In the rows, zero is written as 128.
Facts:
ζ(dregunom, stagrak); ζ(dregunom, poskado); ζ(dregunom, stise); ζ(dregunom, bedom); ζ(dregunom, mastul)
ζ(dregunom, floke); ζ(drutren, pidus); ζ(drutren, pliske); ζ(gatrin, driflen); ζ(gatrin, drubak)
ζ(gatrin, gotre); ζ(gatrin, disken); ζ(gatrin, lirun); ζ(gavutror, skomor); ζ(gavutror, treske)
ζ(gavutror, grumazen); ζ(gavutror, trastu); ζ(grada, sevom); ζ(grada, flini); ζ(grada, gisom)
ζ(grozi, fline); ζ(grozi, kopagru); ζ(grulil, graploven); ζ(grulil, plopim); ζ(grulil, nadrok)
ζ(grulil, kopagru); ζ(guster, driflen); ζ(guster, ralu); ζ(kepin, menen); ζ(kepin, figres)
ζ(klabruk, bigok); ζ(klabruk, kopagru); ζ(kleflebus, fline); ζ(kleflebus, rogan); ζ(klibo, menen)
ζ(klibo, zovol); ζ(klibo, bribis); ζ(klibo, meplus); ζ(klibo, mastul); ζ(klibo, floke)
ζ(klozi, petrok); ζ(klozi, pidus); ζ(klozi, trastu); ζ(klozi, tratuli); ζ(klustam, zostun)
ζ(klustam, druzogi); ζ(klustam, gegror); ζ(klustam, rogan); ζ(klustam, kloklir); ζ(ladun, klakis)
ζ(ladun, badros); ζ(ladun, flini); ζ(ladun, raflopos); ζ(madruvu, grizo); ζ(madruvu, bredru)
ζ(modrul, padros); ζ(modrul, grumazen); ζ(neduk, brazak); ζ(neduk, klegu); ζ(neduk, flaski)
ζ(pedrul, vosto); ζ(pedrul, kili); ζ(pedrul, kivi); ζ(plaflak, raflan); ζ(plapli, kiku)
ζ(plapli, sunol); ζ(pubole, zovol); ζ(pubole, kladre); ζ(pubole, fogal); ζ(ribo, disken)
ζ(ribo, lirun); ζ(ribo, temo); ζ(skuplu, rutrer); ζ(skuplu, trastar); ζ(skuplu, kiku)
ζ(skuplu, poflun); ζ(skuplu, treske); ζ(skuplu, sunol); ζ(sonivas, tidrik); ζ(sonivas, zodis)
ζ(sonivas, flini); ζ(zakomar, fline); ζ(zakomar, sunol); Δ(badros, bigok); Δ(bigok, kavike)
Δ(brasko, tranak); Δ(bredru, klakis); Δ(bribis, klizo); Δ(bribis, kostor); Δ(brusken, driflen)
Δ(brusken, bedom); Δ(brusor, fubes); Δ(brusor, brusken); Δ(brusor, figres); Δ(draflem, flaski)
Δ(draflem, gemu); Δ(dragos, trastar); Δ(dragos, sogris); Δ(dragos, dratas); Δ(dragos, fledo)
Δ(dratas, flalo); Δ(driflen, bedom); Δ(druzogi, kostor); Δ(druzogi, latis); Δ(falik, sonivas)
Δ(figres, kladre); Δ(flalo, bredru); Δ(flalo, tranak); Δ(flaski, bredru); Δ(fledo, tidrik)
Δ(fledo, bedom); Δ(fline, sodri); Δ(flivuk, brusken); Δ(floke, treske); Δ(floke, gegror)
Δ(floke, zaklek); Δ(floke, sunol); Δ(fogal, bedom); Δ(fogal, sodri); Δ(fubes, grulil)
Δ(fubes, fogal); Δ(fubes, plukadrin); Δ(gatrin, kepin); Δ(gisom, giflam); Δ(gisom, bredru)
Δ(gisom, gotre); Δ(gotre, fubes); Δ(gotre, kostor); Δ(graploven, luvar); Δ(graploven, treske)
Δ(graploven, temo); Δ(gretro, poflun); Δ(gretro, klumol); Δ(grizo, trastar); Δ(grizo, guster)
Δ(grizo, tratuli); Δ(grozi, trastu); Δ(grozi, sonivas); Δ(grozi, plaflak); Δ(grulil, bedom)
Δ(grulil, kepin); Δ(grumazen, flaski); Δ(grumazen, noguk); Δ(grumazen, raflopos); Δ(guster, pidus)
Δ(guster, madruvu); Δ(kavike, stibra); Δ(kavike, temo); Δ(kepin, bedom); Δ(kigusu, ribo)
Δ(kili, tidrik); Δ(kili, padros); Δ(kili, stibra); Δ(kivi, nokle); Δ(kivi, grozi)
Δ(kivi, zakomar); Δ(kivi, kiku); Δ(klabruk, fogal); Δ(klabruk, tranak); Δ(kladre, ribo)
Δ(klakis, zostun); Δ(klakis, plozabok); Δ(kleflebus, kostor); Δ(klegu, fogal); Δ(klegu, ribo)
Δ(klibo, flaski); Δ(klibo, klabruk); Δ(klizo, klakis); Δ(klizo, raflopos); Δ(klofum, grizo)
Δ(kloklir, stipe); Δ(klustam, mastul); Δ(kostor, bredru); Δ(latis, zovol); Δ(litra, stise)
Δ(litra, klofum); Δ(litra, kloklir); Δ(lotris, klegu); Δ(lotris, giflam); Δ(lotris, droliklur)
Δ(lubrer, sketunos); Δ(madruvu, klabruk); Δ(mastul, driflen); Δ(mastul, brusken); Δ(menen, trastar)
Δ(menen, zodis); Δ(menen, fledo); Δ(mepler, fogal); Δ(mepler, tranak); Δ(meplus, drutren)
Δ(meplus, kigusu); Δ(meplus, falik); Δ(nafler, skuplu); Δ(nafler, brasko); Δ(nafler, fudras)
Δ(neduk, padros); Δ(neduk, latis); Δ(neduk, baklabran); Δ(nitok, graploven); Δ(padros, zakomar)
Δ(petrok, bedom); Δ(petrok, flivuk); Δ(petrok, grumazen); Δ(petrok, flini); Δ(petrok, kopagru)
Δ(petrok, temo); Δ(plaflak, stise); Δ(plaflak, zaklek); Δ(plasko, bribis); Δ(plasko, gisom)
Δ(plesto, bredru); Δ(plesto, brusken); Δ(plopim, nokle); Δ(plopim, kopagru); Δ(plukadrin, tidrik)
Δ(plukadrin, kili); Δ(radum, gretro); Δ(radum, raflan); Δ(raflan, kleflebus); Δ(raflan, brusken)
Δ(raflan, mepler); Δ(raflopos, bedom); Δ(raflopos, mastul); Δ(ralu, plasko); Δ(ralu, draflem)
Δ(ribo, klumol); Δ(ribo, zodis); Δ(ribo, gemu); Δ(ribo, flini); Δ(rogan, disken)
Δ(rutrer, fudras); Δ(saklen, grada); Δ(sevom, flalo); Δ(sevom, fogal); Δ(sevom, stibra)
Δ(sevom, plukadrin); Δ(skomor, dragos); Δ(skomor, tuske); Δ(skomor, flini); Δ(skuplu, klegu)
Δ(sodri, draflem); Δ(sodri, mastul); Δ(sogris, stokoru); Δ(sogris, stise); Δ(sogris, tratuli)
Δ(sogro, lubrer); Δ(sogro, zovol); Δ(sogro, tratuli); Δ(sonivas, grada); Δ(stagrak, grozi)
Δ(stagrak, stise); Δ(stibra, zostun); Δ(stibra, kepin); Δ(stipe, kladre); Δ(stipe, fogal)
Δ(stise, ribo); Δ(stise, baklabran); Δ(stokoru, gretro); Δ(temo, fogal); Δ(temo, raflopos)
Δ(tidrik, zovol); Δ(tidrik, latis); Δ(trastu, lubrer); Δ(trastu, bigok); Δ(trastu, modrul)
Δ(trastu, flivuk); Δ(trastu, kili); Δ(tratuli, sketunos); Δ(tuske, flini); Δ(tuske, kili)
Δ(vosto, grulil); Δ(vosto, giflam); Δ(zaklek, poflun); Δ(zakomar, fogal); Δ(zodis, bedom)
Δ(zodis, fogal); Δ(zodis, kepin); Δ(zostun, plozabok); Δ(zovol, noguk)

Known rows:
lubrer: [128 124 154 117 149 148 155 158 140 128 126 127 129 103 131 148 118 119
 126 118 126 122 127 125 138 130 182 105 121 103]
disken: [133 170 128 132 159 134 128  90 104 131 152 116 155 127 114 153 121 127
 119  78 127 116  70 136 136 156 129 155 120 116]
ribo: [139 157 127 100 141 147 109  45 104 141 162 132 133 121 151  99 142 151
 122 161 160 158 180 121 115 140  83 172 117  84]
lotris: [121 105 116 130 106 127 123 136 106 109 115 134 153 149 141 122 131 128
 125 143 129 127 114 138 117 104 109 122 139 138]
giflam: [125 158 130 140 127 111 120  95 157 114 125 136 152 137 110 144 125 121
 128 126 122 125  66 116 124 134 106 139 116 153]
kivi: [127  84 119  99 113 132 113 183  98 142 115 128 139 137 127 121 136 127
 119 130 118 135 137 143 127 122 119 105 142 104]
mastul: [123 145 132 128 118 107 127 122 143 138 114 119 149 115  96 125 122 134
 132 131 119 141 152 127 141 107  97 105 134 148]
plesto: [126 104 120 135 117 120 138 140 122 100 125 119 144 140 125 127 139 134
 120 140 117 109 137 132 123 105  85 116 139 136]
gretro: [135 172 107 121 138 133 109 143 127 118 122 145 146 154 124  93 122 121
 139 139 153 135 156 134 127 137 155 143 122 106]
grizo: [119 123 148 132 142 158 160 133 116 122 131 121 132 114 160 135 125 116
 136 133 144 132 129 139 133 124 171 109 136 113]
trastar: [130 155 147 131 146 155 141 115 155 126 126 122 141  95 133 152 115 108
 138 124 132 139 120 126 127 129 166 110 115 121]
stipe: [120 135 127 122 117 137 113 130 128 132 107 132 144 122 123 123 129 122
 135 146 135 141 142 136 115 113 109 115 135 131]
kloklir: [118 126 133 119 122 143 122 130 129 128 105 133 146 128 125 123 122 120
 138 135 144 141 127 137 121 130 127 138 135 128]
plaflak: [142 132 116 115 134 128 121 143 113 148 154 144  92 150 155  89 136 141
 132 147 154 155 171 118 138 154 165 157 121 100]
meplus: [125  98 112  93 112 119 115 169  92 134 112 148 141 163 147 123 130 118
 115 125 130 157 109 138 129 121 141 113 138 117]
ladun: [124 146 120 184 120 131 142 142 115 166 191 143  91 161 172 178 145 142
 127 120 116 122 134 127 140 168 136 152 120 137]
klakis: [127 132 129 151 132 114 141 136 142 109 145 136 142 149 127 156 133 133
 119 125 112 102  91 122 130 122  95 120 125 140]
baklabran: [130 136 142 107 135 134 128 138 147 129 120 148 146 121 129 143 117 115
 132 129 140 141 115 116 130 138 156 128 113 102]
rutrer: [123 128 116 144 118 138 128 114 106 119 125 117 133 139 144 120 127 111
 128 114 120 135  97 147 120 129 134 125 135 159]
tidrik: [126 110 147 126 134 139 142 153 153 126 137 133 137 122 137 159 127 129
 124 132 115 114 132 121 134 122 128  99 120 105]

Rows:
No name comes twice in this set of rows, the named rows included.
[124 104 129 108 121 141 140 165 116 113 113 128 127 119 140 112 137 125
 130 149 122 126 145 137 114 122 135 104 139 106] | skomor
[116 102 133 120 124 129 152 150 109 123 120 115 138 122 138 109 122 129
 130 139 140 147 183 134 145 100 119  80 145 129] | menen
[125 119 139 102 122 137 129 139 144 135 108 128 132 103 123 123 129 124
 129 127 114 131 114 123 124 131 130 124 126 122] | padros
[121 130 144 158 115 136 158  70 123 140 150 120  98 104 171 116 137 135
 135 136 139 146 138 127 126 137 135 143 136 154] | madruvu
[137 115 139 106 131 134 146 124 142 161 138 121  59  95 151  94 145 141
 125 134 105 127 142 105 131 163 156 144 119 127] | modrul
[130 124 150 123 143 120 163 139 148 120 132 127 142 104 132 139 113 128
 123 126 123 135 134 110 155 116 148  85 121 123] | zovol
[129 100 121 113 127 118 114 168 106 143 115 127 129 126 119 128 139 126
 121 125 105 125 128 139 115 102 139 106 139 113] | plopim
[127 149 137 136 108 101 138  82 146 162 146 120 102 101 122 108 126 146
 127 143 133 161 173 105 150 117 104 122 125 157] | kepin
[163 166  91 143 150 146  86 150 146 120 142 122  98 150  98 120 109 105
 138 104 123 129 240 134 125 135 155 141 109 134] | sunol
[139 129 132 120 141 144 132  40  95 139 180  97 121 102 131 120 149 163
 116 143 140 134 181 127 117 135  43 151 130  96] | gatrin
[127 122 133 115 141 155 145 170 118 112 129 138 145 139 152 125 122 121
 134 144 153 135 143 135 129 132 163 111 129  95] | sogris
[149 116 101 149 117 140 109  74 130 133 152 117  76 121 185 110 130 106
 123 148 118 166 216 127  97 118 102 140 116 183] | skuplu
[123 167 126 121 127 124 110  91 153 121 119 146 160 134 118 127 122 120
 132 141 139 141 104 123 119 130 120 144 115 133] | gemu
[148 201 103 138 143 129 106 141 150 132 126 117 119 129  71 100 121 123
 145 119 118 116 170 129 128 153 166 150 118 123] | treske

The same elements again, as new rows of numbers:
Known rows:
sunol: [131 167 131 142 121  35  96 180 161 180 133 139 158 110 111  63 146 195
 131 119 178  92 125  94 224 142 120 129 104 104 125 147 134 170 191 115
 146  97 136 168 121 117 135 151]
droliklur: [129 156 123 147 151  71 111 196 143 160 177 124  93 111  66 109 163 175
 141 109 150 155 122 109 165 167 116 101 137 127 119 138 117 112 121 113
 110 117 126 176 116 115 123 144]
grozi: [141 160 103 154 159  81 121 158 128 186 177 175 162 116 130 101 145 144
 123 122 146  58 117 132 164 180 138 117 105  93 131 148 139 145 116  92
 167 124 104 173 123 110 140 146]
fledo: [ 94 194 104 175 145 113 118 175 127 152 170 132 107 120 111  89 170 177
 139 116 157 125 117 118 158 209 136  99 167 115 124 165 108 141 141 125
 142 127 109 173 104 112 120 136]
fubes: [132 175  96 145 142  91 113 175 151 141 182 130  89 127 102 102 175 156
 140  98 152 118 111 103 149 181 122  88 176 107 116 160  96 120 120 136
 137 133 112 182 108 105 115 116]
driflen: [120 156  97 147 139  74  95 185 151 137 181 141 104 118  76  97 169 173
 152 101 154 138 125  87 170 206 113  83 170 112 147 159 105 132 158 143
 152 120 123 155 114 110 142 118]
gegror: [127 165 139 157 125  40 104 178 144 175 124 137 138 105 132  74 134 187
 141 121 157 124 128 119 206 133 113 122  93 107 121 148 145 171 189 123
 156 113 111 154 110 102 115 151]
graploven: [117 174  97 117 113  39 109 175 132 166 142 142 166 121 129  91 153 167
 125  87 158  62 127  92 187 149 113 103 138  81 115 157  91 161 182  99
 153 115 141 178  61  98 102 107]
nokle: [109 137 105 178 161  66 115 171 138 196 181 150 131 106  79 120 152 155
 130 108 148 120 128 131 171 186 128 137 131 130 153 138 147 142 135 121
 159 122 102 167 136 114 117 138]
gavutror: [107 173 134 152 147  66 130 193 176 196 160 143 131 105  70 100 165 163
 128 141 147  91 119 117 148 145 137 141 114 115 118 149 101 123 131 118
 136 130 116 187 101 109 140 145]
kibuzu: [107 167 127 170 143  69 132 193 156 174 152 133 130 102  93 126 158 174
 133 140 126 103 123 117 156 141 133 118 123 116 113 146 115 121 128 108
 134 127 135 176  96 114 129 130]
rogan: [129 174 122 159 128  59 123 199 181 154 129 130 124 103 124 155 156 167
 141 157  99  98 118 125 139 136 124 123 102 115  94 148 112 144 127  82
 136 133 126 187  92 125 152 124]
flaski: [125 180 106 157 143  80 126 180 151 149 172 118  84 121  82 107 176 194
 142  97 147 145 117 111 170 177 110  93 169 119 122 152 128 129 144 141
 118 128 128 168 111 115 109 125]
sodri: [129 163  99 130 138  70 105 174 142 139 185 127  97 116  98  86 164 162
 143  91 164 135 114  93 174 172 117  87 165 107 120 155 103 125 138 126
 130 118 121 180 101  97 117 129]
fogal: [102 159  95 151 161  98  86 186 137 145 196 115 106 116  85  95 169 182
 129  87 171 167 126 107 181 197 116  95 166 140 144 139 120 134 150 139
 119 112 105 164 114 108  96 138]
stibra: [103 174  90 165 146  87 114 162 152 172 179 129 108 115  89 118 175 159
 126  98 149 120 116 116 145 190 127 116 178 111 135 164 111 136 142 142
 140 131 104 175  96 108 115 117]
nafler: [120 162  98 123 128  87  99 214 146 134 156 111 113 124 115 116 151 159
 147 135 132 102 120 101 116 163 133  90 130 114 107 144  68 105 107  80
 110 121 126 208  55 107 131 123]
bedom: [ 95 157 105 167 170  94  98 185 140 164 213 122 104 116  61 100 171 186
 120  76 169 193 134 120 212 201 107 118 160 143 152 139 145 138 167 169
 143 115 105 149 124 110  98 141]
floke: [104 170 105 117 112  78 105 182 151 150 125 132 170 119 193  46 123 153
 127 137 183  62 126  98 192 119 117  97 115  66 118 150 125 149 166  99
 169 119 166 182  84  84 102  96]
dratas: [ 99 199 111 153 141 105 120 186 137 151 174 127 114 127  98  92 162 182
 134 123 150 130 122 114 158 198 134  93 155 113 118 155  84 130 143 130
 123 129 125 175  96 108 123 143]

Rows:
No name comes twice in this set of rows, the named rows included.
[ 80 190 133 176 139  94 115 205 154 179 166 107 128 122  76  94 159 212
 135 140 129 138 120 123 148 193 153 115 129 135 129 147 114 147 152 112
 108 120 129 188  91 130 119 148] | pidus
[117 170  94 173 149  65 119 165 136 183 168 151 139 116  91 144 169 168
 116 101 134  92 121 133 182 190 124 117 159 101 140 154 120 162 154 120
 161 130 117 168 104 124 122 107] | bigok
[ 93 164  86 160 135  75 112 161 159 177 166 140 121 119 107 111 169 153
 135 104 155  90 121 117 151 185 126 120 174  98 141 162  99 148 144 126
 163 128 104 177  88  99 119 104] | kavike
[121 174 107 158 134  72 135 161 166 140 143 119 105 118 101 134 197 169
 137 102 157 136 126  95 180 158 125 110 185  91 113 153 107 102 137 142
 129 127 147 168 125 108 136 113] | klakis
[131 178 114 118 115  96 116 182 130 129 154 128 114 120 160  46 144 167
 147 116 180  99 110 100 173 156 128  78 138  71 118 161 104 125 136 113
 132 126 138 179 102 103 124 135] | radum
[105 164  85 138 149  94  97 184 165 140 175 113 116 122 112 108 165 166
 129  96 168 146 125  98 184 173 106  98 158  95 129 143 129 130 159 158
 145 120 133 173 114 107  97 108] | mastul
[132 179 105 132 121  80 116 178 143 131 161 120  97 127 136  66 158 170
 153 112 158 109 111  87 172 162 117  76 154  96 109 161 111 124 139 125
 128 125 143 184  98 104 116 120] | raflan
[102 171  73 130 117  85 100 160 166 146 166 134 113 136 133  85 165 135
 136 115 166  52 102  92 117 177 135 108 188  68 127 180 103 158 120 119
 156 118 121 203  83  96 122  84] | petrok
[ 98 200 134 177 158 113 107 197 139 175 168 118 141 133  68  93 167 222
 131 127 147 138 128 133 177 233 151 124 128 141 125 152 112 157 172 134
 126 112 114 174 115 132 141 175] | trastar
[129 169 117 151 137  61 129 194 159 172 150 142 147 120  98 140 157 183
 119 125 121  88 121 125 168 151 129 101 120  99 112 135 115 137 145  87
 123 127 147 178  97 121 133 134] | nadrok
[ 95 159 132 171 137  70 139 182 151 169 138 135 123 102 100 118 173 168
 124 129 151 116 130 112 160 147 140 135 124 113 119 138  91 104 132 101
 126 127 132 173 106  94 138 155] | ladun
[124 148 104 141 140  78  85 198 133 137 195 110  95 123 104  87 144 172
 142 103 146 138 109  99 154 183 125  85 134 141 125 141 105 122 126 104
 119 109 123 191 105 104 112 146] | klegu

